Below are the code and all the weights of a small trained network. Each question names an input and a class and asks about switching units off, where a switched-off unit gives its printed mean instead of its output.

import numpy as np


def w(rows, s, z=0):
    codes = np.array(rows[::2]) - 128.0
    scale = np.full(codes.shape[1], s)
    scale[-1] = z or s
    return codes * scale


def norm(h):
    return h / np.sqrt((h * h).mean(-1, keepdims=True) + 1e-5)


def f(y):
    return y / 2 * (1 + np.tanh(0.7978845608 * (y + 0.044715 * y**3)))


def log_softmax(a):
    a = a - a.max(-1, keepdims=True)
    return a - np.log(np.exp(a).sum(-1, keepdims=True))


def net(x, mask):
    res = np.array(x, float).reshape(1, 4) / 4 @ E
    u = 0
    for l in range(4):
        y = f(norm(res) @ A[l][:, :-1].T + A[l][:, -1])
        res = res + np.where(mask[u : u + 7], y, B[l][:, -1]) @ B[l][:, :-1]
        u += 7
    return log_softmax(norm(res)[-1] @ U[:, :-1].T + U[:, -1])


A, B = {}, {}
E = w([
[113,99,117,89,215,243,119,129,114,115,86,155],'x0',
[153,94,94,209,56,243,167,84,168,184,123,118],'x1',
[253,38,74,136,176,76,71,97,110,168,157,116],'x2',
[156,120,200,201,185,117,206,157,70,141,150,139],'x3',
],0.011)
A[0] = w([
[206,78,52,136,167,100,89,151,94,166,179,77,122],'L0N1',
[22,173,151,170,105,127,135,114,85,114,69,105,141],'L0N2',
[127,107,164,166,2,43,137,194,138,173,127,85,2],'L0N3',
[97,122,96,89,197,176,132,155,97,166,80,106,56],'L0N4',
[82,104,72,32,66,133,57,116,193,167,143,182,82],'L0N5',
[170,141,181,197,182,136,216,124,77,129,158,177,61],'L0N6',
[147,109,90,101,172,216,152,167,73,121,40,178,52],'L0N7',
],0.0061,0.0058)
B[0] = w([
[119,122,146,222,104,111,114,113,137,51,51,203,255],'L0N1',
[222,69,157,199,83,123,40,131,111,88,83,169,225],'L0N2',
[62,127,143,147,186,128,128,2,139,116,163,129,177],'L0N3',
[97,138,158,151,119,126,99,69,160,113,201,125,147],'L0N4',
[166,114,93,138,162,115,229,137,87,35,129,33,213],'L0N5',
[127,108,61,83,119,127,169,147,122,43,100,12,191],'L0N6',
[95,150,193,166,174,130,92,25,186,112,211,100,176],'L0N7',
],0.0089,0.0049)
A[1] = w([
[72,184,150,124,99,151,170,152,140,124,93,176,30],'L1N1',
[130,130,89,167,103,173,152,137,157,241,141,106,38],'L1N2',
[134,164,124,160,93,83,125,143,146,161,188,108,46],'L1N3',
[128,138,153,130,101,98,124,96,144,156,253,120,63],'L1N4',
[116,133,130,147,140,111,139,106,120,76,124,98,185],'L1N5',
[113,157,46,95,100,138,78,128,171,137,114,96,9],'L1N6',
[127,119,163,175,164,132,186,167,91,152,154,119,3],'L1N7',
],0.013,0.006)
B[1] = w([
[173,34,123,201,89,126,62,168,100,120,166,147,165],'L1N1',
[142,119,188,32,108,100,175,111,107,113,110,221,164],'L1N2',
[53,122,123,121,173,193,81,58,148,100,214,125,152],'L1N3',
[92,194,131,153,123,119,113,97,171,148,95,140,153],'L1N4',
[97,156,116,133,73,167,127,145,112,195,110,109,254],'L1N5',
[157,123,120,120,123,120,159,123,102,48,154,77,152],'L1N6',
[142,112,80,57,107,123,124,100,115,10,136,62,150],'L1N7',
],0.013,0.0095)
A[2] = w([
[141,160,111,170,140,127,220,187,85,132,168,71,81],'L2N1',
[169,158,160,144,70,34,182,91,163,120,191,71,63],'L2N2',
[86,199,135,33,184,61,74,207,100,162,156,171,34],'L2N3',
[102,135,148,63,163,75,112,205,66,161,139,98,32],'L2N4',
[108,97,134,54,243,244,117,140,154,146,197,137,3],'L2N5',
[151,105,108,83,125,103,191,117,139,24,149,2,55],'L2N6',
[139,84,143,75,71,183,209,112,124,195,104,100,104],'L2N7',
],0.0088,0.0034)
B[2] = w([
[157,131,99,84,110,182,132,154,191,210,133,61,165],'L2N1',
[86,141,129,158,196,175,132,135,76,79,145,126,191],'L2N2',
[144,101,162,98,92,127,196,90,192,71,128,232,189],'L2N3',
[183,123,147,91,126,103,230,114,151,148,156,169,180],'L2N4',
[10,181,184,205,152,128,92,50,85,137,173,126,171],'L2N5',
[74,113,94,86,117,188,158,168,91,115,62,90,255],'L2N6',
[145,169,141,32,127,37,171,144,170,131,162,148,181],'L2N7',
],0.011,0.0068)
A[3] = w([
[84,153,168,104,36,174,109,184,175,153,144,106,150],'L3N1',
[95,121,152,20,127,90,215,171,178,152,137,218,11],'L3N2',
[209,56,70,146,187,72,97,128,133,151,149,116,69],'L3N3',
[176,89,201,121,207,152,154,131,87,171,132,75,102],'L3N4',
[210,58,57,150,199,76,63,87,96,192,141,151,2],'L3N5',
[100,222,57,141,131,86,114,90,189,154,107,110,181],'L3N6',
[138,183,193,175,131,142,94,158,157,161,2,188,97],'L3N7',
],0.0082,0.0038)
B[3] = w([
[195,70,82,153,234,30,72,183,96,142,130,120,253],'L3N1',
[236,139,108,115,115,121,158,90,197,204,180,213,242],'L3N2',
[130,57,161,168,14,163,95,254,82,79,164,76,162],'L3N3',
[26,181,86,66,34,108,103,169,137,30,140,97,140],'L3N4',
[147,150,221,229,50,135,50,233,122,112,153,111,178],'L3N5',
[106,164,184,81,240,167,127,136,124,210,126,95,185],'L3N6',
[231,153,53,92,208,65,128,133,188,180,144,76,182],'L3N7',
],0.0076,0.0047)
U = w([
[111,122,83,91,121,167,169,160,78,79,81,21,222],'0',
[177,74,172,236,93,122,41,196,110,109,127,154,248],'1',
[14,180,185,169,176,145,91,34,125,132,171,134,198],'2',
[179,118,168,81,109,120,204,89,156,103,134,239,104],'3',
[175,163,107,96,188,105,123,139,185,252,116,113,34],'4',
],0.015,0.0011)

Each question gives the input, the list of numbers given to net, and the class t.
The units are the neurons (one row each of A and B). Each row of codes is followed by its name. A weight is (code - 128) times the scale printed after its matrix; where a second scale follows, it is the last column's (A, B and U).
mask holds one flag per neuron, layer by layer. A switched-off neuron (its flag False) gives its mean, the last column of its row in B, instead of its output. The means were averaged over made-up inputs and are rounded, as every weight is.
A unit's drop is (log p(t) with every unit on - log p(t) with that unit switched off) / (log p(t) with every unit on - log p(t) with every unit switched off).
The circuit of an input: a set's keep is (log p(t) with only the set's units on - log p(t) with every unit switched off) / (log p(t) with every unit on - log p(t) with every unit switched off). Starting from the 12 units with the biggest drops (on a tie, the unit counted first), units are removed one at a time, each time the one whose removal leaves the highest keep (on an exact tie, the one counted first), for as long as the keep stays at least 0.8.
units of the circuit, in order: the units of the circuit, biggest drop first
k most important neurons: the k neurons with the biggest drops, biggest first
k most important neurons of layer l: the k neurons of layer l with the biggest drops, biggest first
drop when u is switched off: that unit's drop, to one decimal
input [8,-6,6,-1], class 2: units of the circuit, in order : (L2N5)
input [-6,-1,7,7], class 0: 4 most important neurons : (L0N2 L0N6 L1N7 L1N1)
input [-6,6,6,-6], class 0: units of the circuit, in order : (L0N2 L1N6)
input [-4,4,7,-7], class 0: 3 most important neurons : (L0N2 L1N6 L0N5)
input [0,-7,6,-4], class 3: 4 most important neurons : (L2N3 L0N2 L1N1 L2N4)
input [7,1,7,-1], class 1: 2 most important neurons of layer 0 : (L0N1 L0N3)
input [4,-3,4,0], class 1: 2 most important neurons : (L0N1 L1N3)
input [2,-5,-7,7], class 0: 2 most important neurons : (L1N7 L0N1)
input [1,-8,6,-1], class 3: 2 most important neurons : (L2N3 L0N2)
input [4,5,3,-1], class 3: 2 most important neurons of layer 1 : (L1N2 L1N3)
input [-6,-8,5,-7], class 3: 4 most important neurons : (L2N3 L0N6 L2N4 L1N7)
input [6,-5,-3,-5], class 2: 2 most important neurons : (L2N5 L0N6)
input [-1,-8,-6,6], class 3: 2 most important neurons : (L2N4 L0N1)
input [2,7,1,1], class 3: units of the circuit, in order : (L1N2)
input [-7,1,6,-3], class 2: 2 most important neurons : (L0N2 L0N3)
input [-5,6,-1,8], class 0: 2 most important neurons : (L1N7 L0N6)
input [8,3,-7,-2], class 2: 3 most important neurons of layer 0 : (L0N7 L0N1 L0N4)
input [-1,6,-1,7], class 0: 2 most important neurons : (L1N7 L0N6)
input [1,-3,-4,1], class 1: drop when L1N1 is switched off : 0.2
input [-5,-7,-8,0], class 1: units of the circuit, in order : (L1N1)
input [7,-5,8,-6], class 1: drop when L0N1 is switched off : 0.6
input [4,5,-2,3], class 3: drop when L0N3 is switched off : 0.4
input [5,1,0,-4], class 2: 2 most important neurons of layer 0 : (L0N7 L0N6)
